Q:
131.54	-24.15	-25.77	-42.27	-78.72
-147.57	-59.25	18.36	-7.06	75.19
132.11	36.83	-22.62	-24.22	27.86
A: 27.86

Q: 2.002	0.011	-0.788	0.800	1.733	1.382	-1.581
A: -1.581

Q: 11.712	-0.999	2.330	-18.925	-18.282
A: -18.282

Q: 1.722	1.208	1.655	-1.555
A: -1.555

Q:
36.972	60.573	91.316	26.930	112.574
-88.911	-96.911	132.549	194.450	-68.733
105.435	-122.187	47.087	-53.561	-82.258
A: -82.258

Q: -0.368	1.659	-1.437	0.758	0.454	-1.311
A: -1.311
---
[[148, 339, 896, 606, 280, 400, 779], [956, 307, 743, 886, 753, 653, 724]] → 339
[416, 519, 343, 93, 812] → 519
[[5680, 2415, 3308, 5126], [7215, 2309, 1558, 6327], [7035, 5911, 8334, 5626]] → 2415
[2, 6, 4, 3, 8, 0, 7] → 6
[[99, 100, 102, 136, 185, 133, 212], [102, 163, 127, 204, 147, 163, 127], [54, 58, 114, 88, 116, 106, 87]] → 100
[5, 2, 2, 6, 7, 1, 1] → 2
[[-16, 1, 44, 30, -45, -28], [-3, -4, 14, -8, -8, 36]] → 1
[70, 536, -299, -23, -981] → 536
---
-10.7	1.3	-11.0	4.2	-12.5	14.4	-10.6 Out: 14.4, 4.2

1.002	0.180	-0.175	-0.090	-1.185	0.207 Out: 1.002, 0.207

-0.152	-0.031	0.121	0.073	-0.018	-0.157	0.109 Out: 0.121, 0.109

-5.5	10.9	-6.9	4.2	-18.8	4.8	14.1 Out: 14.1, 10.9

-1.362	-1.008	-0.374	1.102
-0.921	1.442	0.006	0.726
0.816	0.989	2.016	0.606
Out: 2.016, 1.442

-0.166	0.070	0.151	0.062 Out: 0.151, 0.070
---
Q:
[[495, 498, 905, 566, 494, 368, 848, 369, 887],
 [582, 614, 719, 627, 596, 274, 595, 277, 642],
 [444, 448, 306, 438, 446, 383, 277, 380, 316],
 [271, 232, 475, 289, 253, 557, 594, 566, 608],
 [494, 499, 315, 486, 486, 362, 253, 355, 294],
 [353, 336, 177, 330, 344, 459, 209, 452, 243],
 [218, 98, 175, 192, 134, 720, 379, 730, 331],
 [286, 196, 416, 293, 222, 631, 549, 638, 522]]
A: 444

Q:
[[5, 4, 8, 3, 2, 6, 5, 5, 5, 5],
 [7, 5, 5, 4, 5, 4, 7, 5, 4, 4],
 [4, 6, 5, 5, 4, 4, 6, 6, 6, 3],
 [4, 5, 3, 3, 6, 5, 4, 7, 4, 6],
 [3, 6, 5, 8, 4, 6, 2, 4, 8, 5]]
A: 4

Q:
[[-434, -8, 449, 666, -316, -556, -156, 14, 266, -312, 275, 424, 311],
 [-618, -275, -769, -181, 91, 268, 77, -621, -61, 947, 45, -316, -472],
 [-346, -281, 217, 199, 248, 710, 38, 74, 54, -44, -711, -71, -22],
 [93, 367, 655, -142, -430, 563, -441, 389, -461, -105, 391, 185, 301],
 [-89, -624, -718, 354, 111, -332, -396, -791, 37, -150, -504, -602, 41],
 [-654, 136, -548, -554, 359, -224, -724, -500, 121, -59, -483, 105, 270],
 [281, -38, 368, 316, -263, 490, 394, 510, 129, -256, 142, -176, -455]]
A: -346

Q:
[[4, 6, 5, 5, 5, 5, 7, 9, 9, 2],
 [5, 6, 5, 4, 6, 7, 8, 9, 8, 1],
 [6, 5, 5, 4, 8, 7, 8, 9, 8, 0],
 [5, 6, 5, 3, 7, 7, 8, 9, 8, 1],
 [4, 6, 5, 5, 5, 5, 5, 7, 8, 2],
 [4, 6, 5, 5, 5, 4, 5, 5, 6, 2],
 [4, 6, 5, 4, 5, 6, 8, 9, 9, 1],
 [5, 6, 5, 4, 6, 7, 8, 9, 8, 1],
 [4, 6, 5, 5, 5, 4, 5, 6, 8, 2],
 [4, 6, 5, 5, 5, 5, 5, 8, 9, 2]]
A: 6

Q:
[[5, 4, 3, 4, 8, 6, 7, 4],
 [3, 5, 4, 7, 6, 6, 5, 2],
 [3, 2, 4, 6, 5, 3, 5, 7],
 [3, 3, 5, 2, 4, 3, 2, 2],
 [7, 3, 4, 6, 2, 3, 7, 5],
 [3, 8, 5, 2, 5, 5, 5, 6],
 [8, 5, 5, 4, 1, 4, 5, 4],
 [5, 5, 1, 6, 5, 3, 4, 6],
 [4, 3, 2, 5, 5, 6, 5, 1],
 [5, 2, 4, 2, 6, 6, 3, 5],
 [5, 7, 2, 3, 3, 4, 4, 5],
 [3, 5, 4, 7, 5, 6, 6, 2]]
A: 3

Q:
[[40, 62, 57, 48, 46, 49, 64, 30, 63, 52, 42, 57, 51, 54, 52, 47],
 [30, 59, 55, 59, 55, 37, 60, 34, 61, 67, 52, 54, 52, 58, 48, 28],
 [61, 41, 45, 49, 55, 49, 45, 63, 39, 32, 39, 41, 51, 54, 75, 34],
 [59, 43, 51, 70, 63, 50, 36, 58, 49, 60, 45, 52, 51, 46, 50, 53],
 [53, 50, 48, 57, 69, 71, 52, 56, 49, 71, 66, 50, 52, 47, 40, 75],
 [68, 51, 55, 47, 45, 69, 51, 57, 51, 30, 34, 55, 49, 45, 59, 85],
 [68, 28, 24, 30, 70, 83, 41, 87, 15, 45, 75, 25, 51, 50, 69, 61],
 [57, 44, 45, 53, 62, 55, 46, 58, 44, 60, 61, 45, 52, 49, 49, 49],
 [58, 40, 46, 52, 44, 28, 34, 66, 42, 54, 68, 46, 52, 49, 40, 24]]
A: 61

Q:
[[169, 241, 595, 21, 77, -332, -801, -133, -193, -44, -338, 394, 234, 394],
 [-483, -534, -334, -265, 76, -28, -127, -133, 141, -153, -43, -678, 319, 16],
 [471, -773, -822, -620, 100, 219, -36, -174, 137, -283, 80, -616, -176, -230],
 [77, -35, -479, -386, -562, -563, 343, -191, -343, -376, -463, -118, -711, -306],
 [-44, -54, -358, -608, -29, 359, -343, -28, 390, -125, -49, 10, 320, -275],
 [-312, 302, 53, 327, -702, -592, 338, -245, -556, -96, -577, -70, -179, -763],
 [343, 3, -370, 60, -107, 34, -150, -140, -55, -422, -63, 280, 129, -183]]
A: 471

Q:
[[5, 4, 5, 5, 5, 4, 5, 6, 6, 6, 5, 5, 4, 5, 5, 5],
 [5, 1, 4, 5, 5, 6, 5, 5, 6, 6, 5, 6, 5, 5, 5, 6],
 [7, 3, 5, 5, 5, 5, 4, 5, 5, 4, 6, 6, 5, 5, 6, 5],
 [6, 5, 7, 5, 5, 6, 5, 5, 6, 5, 6, 5, 7, 5, 6, 5],
 [5, 6, 5, 5, 6, 4, 7, 6, 4, 5, 6, 6, 5, 5, 6, 5],
 [4, 3, 4, 6, 6, 5, 7, 5, 5, 5, 5, 5, 4, 5, 5, 6]]
A: 7

Q:
[[6100, 7009, 6766, 6014, 5289, 6454, 7318, 4413, 4434, 4321, 7321, 6747, 5245],
 [7788, 5507, 5525, 7995, 7244, 6113, 3590, 8116, 8651, 8771, 3191, 5892, 6588],
 [6404, 6897, 6111, 6403, 5455, 6441, 6280, 4945, 5141, 5035, 6429, 6606, 5322],
 [7027, 5748, 5447, 7162, 7363, 6432, 4025, 8028, 8359, 8400, 3814, 5610, 6890],
 [3946, 7620, 6950, 3668, 5573, 7293, 8979, 3964, 3394, 2999, 9408, 6060, 6053],
 [4825, 7249, 6056, 4646, 6004, 7134, 7262, 4990, 4733, 4292, 7760, 5889, 6247],
 [8184, 5985, 6916, 8353, 5523, 5698, 5334, 5623, 6175, 6489, 4755, 7269, 4875],
 [5156, 6145, 5461, 5115, 7929, 7232, 5139, 8075, 7902, 7663, 5310, 4812, 7896],
 [4852, 7356, 6321, 4658, 5708, 7062, 7648, 4554, 4243, 3874, 8087, 6135, 5946],
 [5334, 7132, 6469, 5200, 5683, 6860, 7340, 4703, 4526, 4253, 7620, 6309, 5793],
 [8191, 6373, 7221, 8312, 4748, 5579, 6156, 4452, 4975, 5290, 5612, 7752, 4164]]
A: 6404
